Questions about the matrix below.
1) Read off the top-right entry.
2) Read off the first entry of the largest entry's row.
3) Read off the 2nd entry on the diagonal from the top-right corner.
4) Read off the second-last entry, reading row by row.
5) Read off the entry in the bottom-left corner.
6) Read off the largest entry in the last row.
7) Read off the bottom-right entry.
8) Read off the third entry from the end, reading row by row.
array([[5, 4, 4, 2, 8, 5, 5, 2, 6, 5],
       [5, 6, 3, 3, 5, 2, 7, 4, 5, 2],
       [7, 7, 4, 6, 4, 5, 4, 7, 3, 5],
       [6, 6, 7, 7, 4, 7, 3, 6, 4, 7],
       [4, 6, 3, 4, 4, 2, 7, 5, 5, 3],
       [3, 3, 7, 6, 5, 4, 6, 5, 7, 4],
       [5, 4, 3, 2, 8, 5, 5, 2, 6, 6],
       [4, 3, 9, 8, 4, 7, 4, 7, 6, 6],
       [7, 7, 3, 5, 5, 6, 5, 5, 3, 6],
       [5, 6, 7, 8, 2, 5, 5, 8, 4, 5],
       [4, 5, 7, 8, 2, 5, 5, 8, 5, 5],
       [7, 7, 2, 4, 6, 6, 5, 5, 4, 6],
       [6, 4, 7, 6, 6, 8, 3, 5, 5, 7]])
1) 5
2) 4
3) 5
4) 5
5) 6
6) 8
7) 7
8) 5

array([[ 438, -213,  395,   56, -613],
       [ 396, -129, -120, -167,  537],
       [ 575, -333,  104, -243,   49],
       [ 162,  670,  567,  232,  353],
       [ 564,  367,  606, -122,  288],
       [-369,  304, -241,  531,  423],
       [  59,  356,  -36,   84,  899],
       [ 104,   15,  301,  309, -466],
       [ 724,   55,  570, -230,  -26],
       [-210,  494,  237,  539,   64],
       [ 120,  274,  -85,   48,  852],
       [ -98,  825,  622,  590,  -77]])
Rows and columns are numbered from 0.
The entry at row 0, column 0 -> 438
Give the bottom-left entry.
A: -98
Give the bottom entry of the column that holds the smallest entry.
A: -77
The entry directly above -210: 724
Give the entry just right of 622.
A: 590
Give the entry directly below the largest entry.
A: -466
The entry directly above 48 -> 539
Give the entry directly below 56.
A: -167
The entry directly below 606 -> -241
The top-right entry: -613
The entry just left of the smallest entry -> 56
The entry in row 2 and column 2: 104
The entry in row 1 and column 0 -> 396
Give the entry directly below -333.
A: 670
Give the entry just right of 575.
A: -333
Give the entry at row 0, column 2.
A: 395
Give the entry just right of 55.
A: 570
The entry just right of 438 is -213
The entry at row 2, column 0: 575
Give the entry just right of 301.
A: 309
The entry directly above 232: -243
Give the entry directly below the smallest entry.
A: 537
Give the entry directly above the largest entry.
A: 423
The entry directly above -369 -> 564
The entry just right of 825: 622
Give the entry just right of 274.
A: -85
The entry in row 1 and column 2 is -120
Give the entry directly above 539.
A: -230
